Below are the code and all the weights of a small trained network. Each question names an input and a target symbol and asks about switching units off, where a switched-off unit gives its printed mean instead of its output.

import numpy as np


def w(rows, s, z=0):
    codes = np.array(rows[::2]) - 128.0
    scale = np.full(codes.shape[1], s)
    scale[-1] = z or s
    return codes * scale


def norm(h):
    return h / np.sqrt((h * h).mean(-1, keepdims=True) + 1e-5)


def f(y):
    return np.maximum(y, 0)


def softmax(a):
    e = np.exp(a - a.max(-1, keepdims=True))
    return e / e.sum(-1, keepdims=True)


def log_softmax(a):
    a = a - a.max(-1, keepdims=True)
    return a - np.log(np.exp(a).sum(-1, keepdims=True))


def net(x, mask):
    ids = ['βδεθμψω'.index(c) for c in x.split()]
    T = len(ids)
    res = E[ids] + P[:T]
    r = norm(res)
    for j in range(2):
        rows = slice(3 * j, 3 * j + 3)
        q, k, v = (r @ M[0][rows].T for M in (Q, K, V))
        z = softmax(np.where(np.tri(T) > 0, q @ k.T / 3**0.5, -1e9)) @ v
        o = O[0][rows]
        res = res + np.where(mask[j], z, o[:, -1]) @ o[:, :-1]
    y = f(norm(res) @ A[0][:, :-1].T + A[0][:, -1])
    res = res + np.where(mask[2:6], y, B[0][:, -1]) @ B[0][:, :-1]
    return log_softmax(norm(res)[-1] @ U[:, :-1].T + U[:, -1])


Q, K, V, O, A, B = {}, {}, {}, {}, {}, {}
E = w([
[82,57,123,103,74,145,229,94],'β',
[86,96,114,153,73,86,149,86],'δ',
[106,178,201,37,149,171,85,169],'ε',
[254,123,224,84,6,100,128,171],'θ',
[91,109,105,92,53,136,183,161],'μ',
[113,61,77,50,116,116,118,138],'ψ',
[63,54,163,111,86,140,189,84],'ω',
],0.0039)
P = w([
[151,161,134,184,140,140,91,152],'0',
[152,145,72,207,101,19,254,27],'1',
[123,126,121,117,71,245,126,82],'2',
[119,118,171,129,174,24,223,127],'3',
[134,138,126,111,86,222,133,84],'4',
[119,115,176,100,182,30,192,143],'5',
[140,146,118,94,93,221,130,76],'6',
[128,128,156,92,192,17,189,132],'7',
[145,150,105,84,100,207,133,66],'8',
[127,135,141,75,183,23,184,120],'9',
[161,147,98,88,116,186,124,52],'10',
[128,143,128,65,169,33,167,106],'11',
[166,159,92,80,129,158,115,47],'12',
[135,148,121,70,153,44,149,109],'13',
],0.0052)
Q[0] = w([
[218,182,148,147,74,241,64,79],'head 0',
[200,90,99,99,73,195,61,77],'head 0',
[180,154,100,181,140,167,51,146],'head 0',
[116,151,119,122,182,176,90,90],'head 1',
[85,136,97,180,197,38,175,175],'head 1',
[17,34,113,101,157,2,233,191],'head 1',
],0.0086)
K[0] = w([
[114,127,157,245,91,156,122,211],'head 0',
[135,94,113,232,111,126,121,190],'head 0',
[148,112,148,175,79,123,169,131],'head 0',
[77,92,103,190,127,154,158,126],'head 1',
[145,118,131,45,123,110,161,37],'head 1',
[182,104,112,38,120,100,110,103],'head 1',
],0.011)
V[0] = w([
[128,166,165,82,85,128,127,162],'head 0',
[254,168,212,102,114,108,96,88],'head 0',
[130,193,144,125,54,117,144,165],'head 0',
[171,154,122,101,147,159,187,160],'head 1',
[214,199,202,101,147,121,73,122],'head 1',
[145,160,28,114,113,85,77,165],'head 1',
],0.0076)
O[0] = w([
[70,178,135,87,141,149,77,110,236],'head 0',
[1,176,93,119,244,160,217,184,123],'head 0',
[21,145,173,129,128,104,47,118,244],'head 0',
[187,200,124,191,123,142,71,129,133],'head 1',
[222,107,188,117,31,83,186,37,7],'head 1',
[147,71,184,131,193,109,58,139,125],'head 1',
],0.0062,0.0013)
A[0] = w([
[119,152,141,129,116,198,101,66,140],'neuron 0',
[158,36,104,82,166,81,103,180,82],'neuron 1',
[255,63,158,158,182,204,60,127,19],'neuron 2',
[164,180,71,186,128,175,63,205,2],'neuron 3',
],0.0082,0.0048)
B[0] = w([
[174,97,122,156,115,53,114,182,183],'neuron 0',
[119,26,160,48,132,151,149,169,255],'neuron 1',
[157,221,66,173,162,202,123,19,183],'neuron 2',
[180,158,255,176,194,146,207,215,155],'neuron 3',
],0.0094,0.0055)
U = w([
[178,142,169,181,144,154,144,196,125],'β',
[123,5,167,48,155,119,140,149,5],'δ',
[182,143,191,91,65,42,156,57,90],'ε',
[30,201,146,80,190,119,144,98,129],'θ',
[102,105,128,160,114,58,2,108,212],'μ',
[165,121,89,143,179,188,120,44,249],'ψ',
[120,145,43,95,27,162,111,160,78],'ω',
],0.007,0.002)

Each question gives the input, a string of symbols that net reads in full, and the target symbol t.
The units are the heads (3 rows each of Q, K, V and O) and the neurons (one row each of A and B). Each row of codes is followed by its name. A weight is (code - 128) times the scale printed after its matrix; where a second scale follows, it is the last column's (O, A, B and U).
mask holds one flag per unit, heads first, then neurons. A switched-off unit (its flag False) gives its mean, the last column of its rows in O or B, instead of its output. The means were averaged over made-up inputs and are rounded, as every weight is.
A unit's drop is (log p(t) with every unit on - log p(t) with that unit switched off) / (log p(t) with every unit on - log p(t) with every unit switched off).
The circuit of an input: a set's keep is (log p(t) with only the set's units on - log p(t) with every unit switched off) / (log p(t) with every unit on - log p(t) with every unit switched off). Starting from all 6 units, units are removed one at a time, each time the one whose removal leaves the highest keep (on an exact tie, the one counted first), for as long as the keep stays at least 0.8.
units of the circuit, in order: the units of the circuit, biggest drop first
most important unit: the unit with the biggest drop
top k neurons: the k neurons with the biggest drops, biggest first
heads that matter: for each layer, one digit per head in row order, 1 if its drop is at least 0.15 and else 0, layers parted by /
drop when u is switched off: that unit's drop, to one decimal
input ω μ ε θ ψ δ δ ψ ψ, target ω: heads that matter : 11
input ε μ ψ ε ψ μ ψ, target ε: heads that matter : 01
input ω θ β δ β δ μ θ μ ω ψ ψ θ, target ω: units of the circuit, in order : (head 1)
input ψ θ θ, target ψ: units of the circuit, in order : (neuron 2; head 1)
input β ω δ ε μ ψ ω, target β: units of the circuit, in order : (head 1; neuron 3; head 0)
input μ ω μ ω δ β ω μ μ, target μ: heads that matter : 10
input ψ ψ ε δ β β ω ε ε β, target θ: heads that matter : 10
input β δ θ ω ψ δ ε ψ δ ε μ ω μ, target β: heads that matter : 11
input μ μ ψ β ψ μ δ ψ β θ ε, target μ: heads that matter : 10
input ω μ ψ μ μ, target ω: units of the circuit, in order : (head 1; head 0)
input ε β θ μ β θ ε ω, target θ: top 2 neurons : (neuron 1; neuron 0)
input ε ω θ δ ψ ω ε β, target θ: units of the circuit, in order : (neuron 1; head 0)
input β ψ ψ ε ω ω ε ψ θ ω ψ, target β: top 2 neurons : (neuron 3; neuron 1)
input ω β β β ψ μ δ, target ω: most important unit : head 1
input ψ β ω ω ε ψ ψ ψ δ, target ψ: heads that matter : 11
input ψ ψ ε ε δ β β ψ ψ ε ε δ μ, target ψ: heads that matter : 11
input μ ε θ β, target ε: top 2 neurons : (neuron 1; neuron 2)
input ψ μ ψ ε ψ ω ψ ω ε β ε ψ θ, target ψ: drop when neuron 2 is switched off : 1.1
input μ ψ μ θ δ ω ω, target μ: drop when neuron 1 is switched off : 0.1
input ψ θ ε ε δ ψ ψ δ θ δ ε ω, target θ: drop when neuron 0 is switched off : 0.0
input ψ ε δ, target ψ: top neuron : (neuron 2)
input ψ θ ψ θ β ε ω ε ε ψ β, target ψ: drop when neuron 2 is switched off : 1.7
